[-2,5,15,19,-6,-2,2,-23,-9,5,14,4,1,7,12,7,-5,-7,5,6,-3,1,-6,-13,6,23,9,17,2]	(22)/pm
[-4,-5,-6,9,-2,5,-2,-20,-8,-3,22,5,-12,7,10,-1,-12,-6,6,9,-5,-7,-8,-21,6,20,-2,14,11]	(23)/dn
[4,13,11,19,-18,-5,-1,-22,-8,6,6,6,19,2,28,11,-3,-10,10,-5,1,10,2,-14,20,25,15,22,-18]	(25)/dn
[1,4,14,13,-16,-3,4,-18,-8,16,6,14,8,6,7,9,4,1,6,-1,-2,6,4,-18,3,20,14,20,-8]	(22)/dn
[3,-5,-7,4,-25,-1,7,-15,-7,9,-1,10,3,1,11,2,9,7,0,1,-1,6,9,-24,3,15,3,15,-12]	(22)/dn
[1,0,-3,3,-15,1,1,-9,0,9,3,9,-1,3,4,0,3,3,2,3,-3,0,5,-23,3,11,7,15,-2]	(22)/dn
[-2,-2,13,10,-8,0,-1,-18,-9,-2,2,-2,3,5,7,9,-2,-5,-5,4,-3,8,-4,-6,6,15,8,13,-3]	(22)/pm
[-1,1,20,18,-4,-3,1,-23,-12,3,10,-2,3,8,12,13,-2,-9,3,4,-2,8,-7,1,7,23,10,17,-4]	(22)/pm
[-2,-7,-9,5,4,1,-3,-12,-5,-8,16,-5,-11,3,7,3,-8,-4,0,9,-3,-2,-6,-7,3,10,-9,6,11]	(21)/pm
[1,-3,6,11,-12,-4,0,-15,-9,1,-6,-5,4,0,15,14,8,-4,0,1,3,12,-2,4,7,15,0,10,-17]	(22)/pm
[0,-3,-15,-3,-8,-3,3,10,6,19,10,20,-15,1,-8,-7,6,13,11,2,1,-2,6,-15,-16,2,-11,2,14]	(23)/fm
[12,34,63,44,-63,-14,17,-55,-32,46,-47,22,63,0,48,59,46,-4,-10,-29,10,58,25,-8,44,50,63,59,-63]	(21)/pm
[-1,11,7,12,-4,0,3,-21,-2,1,25,15,0,8,14,-2,-17,-11,15,4,-6,-7,-4,-31,15,22,12,20,6]	(21)/dn
[1,9,1,1,-9,-3,4,-1,3,15,8,17,5,3,-4,-2,1,3,9,-3,-1,1,7,-17,2,5,12,8,0]	(23)/fm
[-2,-4,-13,7,2,-4,0,-8,2,3,27,10,-18,6,3,-7,-11,0,12,10,-4,-11,-7,-19,-4,14,-12,8,19]	(23)/dn
[3,1,4,0,-21,-1,3,-5,-2,20,-8,10,6,1,0,5,14,9,4,-2,1,8,10,-16,0,6,13,11,-16]	(23)/fm
[0,-2,-17,0,-7,0,-2,-1,0,-4,8,5,-7,-1,9,-5,-5,0,4,4,-1,-4,2,-16,4,8,-8,5,3]	(22)/dn
[0,6,-6,3,-5,0,2,-1,5,8,12,14,-4,2,1,-7,-6,1,10,1,-2,-6,3,-23,2,7,2,6,7]	(22)/fm
[0,-8,-27,-2,-8,2,-3,-7,-2,0,14,2,-18,1,12,-7,-6,2,7,9,-2,-7,1,-25,1,13,-15,8,9]	(25)/dn
[6,2,-5,6,-22,0,4,-14,-7,12,6,11,2,3,13,3,4,4,8,2,-1,3,9,-28,11,20,7,10,-15]	(21)/dn
[1,2,24,21,-11,-4,1,-23,-11,7,1,0,10,2,17,17,6,-8,-2,-2,2,14,-7,4,7,23,9,17,-11]	(22)/pm
[-4,-8,-6,9,8,-4,3,-9,-4,-6,16,-3,-14,6,8,15,-6,-6,0,6,-3,-2,-9,1,-7,12,-14,6,20]	(21)/pm
[4,-4,-16,-1,-20,-3,1,-4,-3,13,1,8,-2,-1,14,3,8,4,5,1,3,7,7,-14,3,16,-4,10,-12]	(22)/dn
[-3,-5,5,8,-6,-2,0,-10,-10,-3,1,-6,0,4,14,10,1,-4,-3,3,1,8,-4,6,6,13,-1,7,-7]	(22)/pm
[-2,-4,6,13,-5,1,-1,-22,-12,-1,11,-3,-5,13,13,10,-3,-5,3,6,-2,2,-6,-8,11,19,3,14,-4]	(22)/pm
